(in the rows, 128 means zero)
Each row is followed by its class. Each block has new classes.
[129 116 128  77 135 126 113  93 145  99 135 136 121 128 124 145 142 174
 109  81 122 137 125 136 113 134  84  77]	Mula
[123 118 134  70 131 133 105  89 154 116 139 153 111 108 115 151 118 169
 109  42  98 137 123 146  98 147  74  56]	reve
[118 119 133 125 120 129 104 121 127 119 134 108 126 150 129 136 132 145
 129 103 116 141 108 118 116 131 113 131]	muvu
[120 120 139 134 122 129 122 131 146 102 164 159 121 125 125 121 141  81
 117  44 108 138 114 106 120 142  86  61]	Fam
[119 125 121 114 126 133 104 123 125 120 128 117 126 152 125 138 143 147
 136  78 122 134 120 114 110 138 126 140]	Fufo
[148 114 127 114 126 126 137 122 135 122 125 145 135 115 122 127 125 142
 122 145 133 123 127 132 138 110 106  97]	reve
[138 118 125 118 125 129 143 128 141 132 130 116 144 110 118 127 116 154
 120 177 132 148 136 136 153 110 121 135]	reve
[116 125 123 163 123 130 104 120 117 116 135 133 128 148 125 123 141 112
 132  96 116 137 124 107 108 127 110 118]	muvu
[124 110 130 105 133 136 147 115 149 110 119 153 127 112 115 128 130 135
 114  87 113 133 134 132 118 117  69  56]	Fam
[120 136 126 132 124 128 109 138 121 134 125 126 126 141 120 131 137 118
 153 112 125  99 141 116 118 131 133 132]	Fufo
[110 134 135 128 128 122 103 125 124 128 119 126 123 153 129 143 134 134
 140  98 120 130 124 116 114 139 132 128]	Fufo
[114 111 148 125 127 135 112 121 147 125 121 146 129 121 123 123 137 129
 114  73 108 133 129 125 120 128  71  53]	lok
[122 124 124 133 116 120 102 119 122 123 129 123 119 144 132 132 141 127
 120  98  84 137 126 117 106 149 131 130]	muvu
[123 117 121  86 120 131 101 112 131 121 133 113 130 145 133 154 130 179
 121  99 129 126 133 123 114 132 105 113]	muvu
[113 131 128 158 122 110 109 134 107 122 131 120 130 146 128 119 130 108
 144 127 133 133 129  98 128 137 139 142]	muvu
[108 111 127  76 128 124  64  99 143 114 133 147  97 148 130 157 152 143
 111   4  87 143 104 128  63 187  68  60]	Fufo
[134 129 130 140 131 129 165 143 124 128 134 111 147 124 125 118 120 138
 124 209 147 121 135 129 170  99 142 156]	reve
[133 123 132 121 128 136 134 126 148 134 124 157 121 114 123 140 134 101
 108  66 113 136 120 141 124 138  86  81]	kulug

Each row is followed by its class.
[ 75 138  92 122 160 114 134 119 124 114 111 121 169 157 123 143 131 145
 135 142 122 131 100 134 110 144 127 137]	Nalu
[104 127 173 111 122 118 126 122 133 109 141 138 115 111 127 145 128 120
 112 153 126 128 137 112 123 123 132 119]	sude
[144 101 115 169 114 224 123 137  81 148 162 170  91 122 125  38 102 118
 144 108 136 113 129  91 132 123 117 116]	sude
[165 117 109 130 104 173 109 131  93  88 150 129 114 116 135 108 120 121
 136 123 139 117 139 138 147 129 121 118]	sude
[ 68 108  78 136 146 143 128 130 129 134  78 130 161 135 117 108 103 147
 143 134 122 123 114 137 151 135 124 134]	Nalu
[107 111 168 145 112 121 134 137 156 179 147 153 122 130 117 138 122 121
 132 121 117 123 153  59 127 132 130 197]	fivir
[158 125 151 130 133 140 127 132 116 103 168 137  91 113 137 131 116 112
 108 128 126 119 148 128 127 132 131 118]	sude
[143 133 141 115 129 154 123 115 110 133 135 152 127 115 135 101 130 124
 134 120 117 123 128 120 124 117 124 117]	Nalu
[114 129 156 130 130 101 124 118 133 126 128 118 155 119 139 162 134 132
 128 128 133 134 137 120 120 140 135 132]	Fop
[149 151 193 135 122  84 132 125 136 158 123 132  98 136 134 111 116 111
 143 112 129  99 122  95 128 115 130 108]	fivir
[102 143 125 124 137 115 125 123 118 122 121 123 118 135 116 108 116 161
 173 135 102 142 110 113 106 129 123 153]	ruv
[153 124 151 147 127 143 147 128 133 106 159 151 113 114 138 146 121 123
 119 134 127 117 150 107 121 119 118 127]	sude
[152 138 103 150 149 149 115 139  86  70 165 114  99 102 147 125  98 136
 145 128 150 152 126 154 111 133 132 150]	ruv
[138 134 120 135 132 145 137 131 127 104 146 128 101 121 141 141 122 125
 113 140 136 120 136 145 128 125 125 115]	sude
[245 127 200 153  97 142 125 132  94  90 185 142  72  77 148 112  97 104
 165 112 135 129 163 105 103 111 130 114]	sude
[ 99 144 106 134 141  90 128 135 131  81 148  64 155 125 124 184 122 138
 130 148 124 151 131 143 110 126 143 153]	Fop
[ 63 135  96 101 155 112 135 124 139  96 126 114 170 130 130 173 149 151
 105 144 125 149 122 151 114 123 122 119]	Nalu
[120 134 101 146 149 141 112 139  93  95 150 125 119 125 128 118 117 127
 152 126 146 139 129 121 106 132 131 143]	ruv
[122 136 143 134 132 132 122 114 105 112 136 140 152 124 109 106 120 143
 163 136 133 131 111 100 111 108 115 129]	Nalu
[144 126 125 169 121 130 127 136 115 135 125 132 128 128 122 109 117 131
 154 123 145 136 124 108 122 128 121 139]	ruv
[140 138 131 126 142 147 133 133  89  98 137 125 132 112 125 122 140 104
 141 133 141 138 136 137 111 126 119 138]	Fop
[152 140 115 131 122 134 116 133  88 127 112 126 107 126 127  91 119 126
 157 112 136 133 124 131 112 128 122 132]	Nalu
[126 141 139 119 123 108 121 129 106 133 123 125 155  76 112 111 140 141
 159 127 132 138 121 108 116 127 127 127]	Fop
[136 124 108 146 146 164 129 128 106  90 167 123  90 129 144 114 103 120
 122 123 138 127 132 145 118 132 137 134]	sude
[170 118 153 141 128 183 126 119  94 129 143 151  88 121 138  75 115 116
 123 133 130 112 120 111 128 108 114 112]	sude
[120 119  91 127 136 150 119 138 129 104 142 131 101 122 130 146 132 126
 107 131 138 134 141 169 137 146 116 151]	sude
[136 127 158 138 122 138 127 124 129 126 155 161 104 120 132 129 115 125
 134 121 137 125 135 101 102 124 125 104]	sude
[ 67 124  93 123 155 118 141 124 151 123 107 124 153 140 127 159 149 142
 102 146 125 132 123 149 136 141 129 137]	Nalu
[122 122 144 136 134 154 117 119 104 151 125 170 131 140 146  70 122 119
 155 118 127 121 110  81 120 119 118 112]	Nalu
[114 135  98 140 165 114 135 133  95  98 159 119 111 137 131 118 110 136
 132 131 145 145 110 131 116 137 140 141]	Nalu
[192 121 184 113 102 127 132 124 143 129 141 138 108 107 124 155 125 138
 118 128 123 126 156 105 128 116 124 112]	sude
[135 142 114 137 130 168 123 141 115 109 152 135 111 129 136 106 118 123
 132 129 143 127 146 141 104 133 131 142]	fivir
[114 138 133 125 129 112 129 146 126 122 127 132 143 124 122 119 134 139
 142 140 131 134 130 105 116 115 118 134]	Fop
[143 150 142 119 136  93 120 121 104 104 114 108 140 132 116 127 130 130
 144 130 146 137 119 154 120 123 122 138]	Nalu
[ 88 133 108 136 140  95 133 142 243 112 141 123 131 145 119 167 110 126
 109 142 118 138 119 149 130 130 126 131]	sude
[132 123 121 141 136 143 130 133 132 120 158 119 101 127 125 152 112 134
 106 129 127 122 132 140 124 136 131 136]	sude
[111 137 138 122 130 107 125 123 132 121 124 128 147 126 117 148 132 137
 145 131 138 145 123 107 112 128 129 135]	Fop
[157 136 160 134 126 123 119 123 114 137 142 132 116 118 126 107 121 129
 155 115 135 135 127  88 109 121 117 121]	Fop
[132 124 115 144 132 158 129 137 107 118 158 139 130 128 121 101 101 123
 150 129 141 132 124 115 106 123 133 152]	Nalu
[131 118 127 135 149 159 130 134 126 112 151 122 114 125 125 133 119 124
 111 158 142 128 139 114 113 129 119 133]	sude
[123 137 150 129 134 139 125 125 117 109 141 142 132 121 130 116 120 139
 145 133 115 129 129 119 113 120 118 134]	Fop
[132  91 130 160 119 201 130 134 100 142 153 175  91 134 131  59 111 107
 136 118 120 110 126  88 135 130  91 130]	sude
[160 154 188 128 117  27 118 126 141 137 122 110 122 135 122 176 118 119
 158 123 132 163 118 110 108 128 141 127]	fivir
[161 113 148 146 130 150 116 131 114 114 160 152  92 121 121 136 121 103
 115 115 132 121 146 128 130 124 113 128]	sude
[133 142 173 108 132  87 124 124 149 108 145 135 139 116 119 175 126 140
 127 142 135 144 148 112 104 128 132 119]	Fop
[128 136 138 127 129 147 136 128 148 128 142 140 114 134 131 146 121 124
 126 134 122 122 129 116 125 126 133 129]	sude
[131 121 158 117 143 141 136 124 117 115 141 143 126 129 134 126 125 133
 122 129 120 126 122 118 116 127 118 118]	Nalu
[ 26 129  91 151 174  99 142 137 153 140 126 114 133 163 131 153 108 137
 104 130 126 131  93 124 138 131 137 138]	Fop
[ 69 128 117 137 130 157 130 122 135 125 122 151 149 140 128 106 125 133
 139 136 134 117 134 115 122 132 117 123]	Nalu
[ 76 133 106 135 135  89 134 127 142 153 118 135 173 138 109 131 123 139
 147 132 124 141 122  97 112 112 139 145]	Fop

Each row is followed by its class. Each block has new classes.
[125 126 178 114 121 165 119 127 160 135  59  85 115 136 161 123  78 130
 135 119 140 132 123 127 165  90  91 101]	tafu
[128 110 106 133 125 129 148 152 133 125 121 117 107 127 135 126 121 116
 102 114 127 129 130 125 164 130 116  90]	det
[125 123 144 113 126 117 135 160 138 132  88 102 125 131 139 122  91 116
 117 113 137 140 127 121 155  95 112  91]	Met
[123 117 138 121 126 139 135 155 132 111  79 101 131 128 136 125 118 106
 108 126 132 136 128 124 159 123 109  75]	Gupir
[121 113 144 120 127 145 134 147 126 106  64 102 135 126 140 128 124 107
 103 127 135 137 126 124 172 132 104  70]	Gupir
[138 123 153 113 126 112 136 158 132 117  76 135 145 118 161 127  89 106
 123 112 132 140 105 116 173 111 117  89]	fir
[126 124 131 125 128 134 134 144 135 114  99 103 127 128 138 126 118 120
 113 125 132 131 133 125 149 124 113  95]	Gupir
[137 116 146 121 128 107 134 151 138 117  94 141 141 120 158 128  96 111
 124 114 135 139 108 117 166 115 122 102]	fir
[125 125 161 114 124 152 124 136 154 121  77  91 121 135 150 123  88 125
 130 119 137 132 128 128 157  96  99 101]	tafu
[125 115 127 128 132 137 134 137 130 107 103 114 131 128 129 128 131 117
 109 128 131 131 133 126 149 136 115  96]	Gupir
[124 120 153 120 127 153 127 137 139 110  74 100 128 129 146 125 106 118
 119 123 140 136 126 126 162 120 103  87]	Gupir
[120 124 117 119 128 100 140 166 133 136 119 104 126 133 121 125 111 120
 115 122 136 128 134 124 133 101 127 102]	Met
[121 124 128 118 116 120 131 153 138 126 110 102 123 129 129 124 110 120
 114 122 132 129 134 126 138 111 118 104]	Met
[127 119 145 124 128 136 113 120 151 112 108 115 126 130 145 126 102 135
 134 121 134 128 128 130 138 116 113 127]	tafu
[128 119 158 114 122 148 130 147 153 126  70  98 117 131 155 124  85 120
 124 115 136 128 119 129 168 100 101  89]	tafu
[129 112 115 127 127 123 145 156 130 123 113 129 115 126 140 128 114 111
 105 114 128 133 126 124 169 126 116  87]	det
[129 118 113 121 124 111 142 169 132 137 112 106 115 130 128 126 108 105
 110 116 131 132 130 122 153  96 120  87]	Met
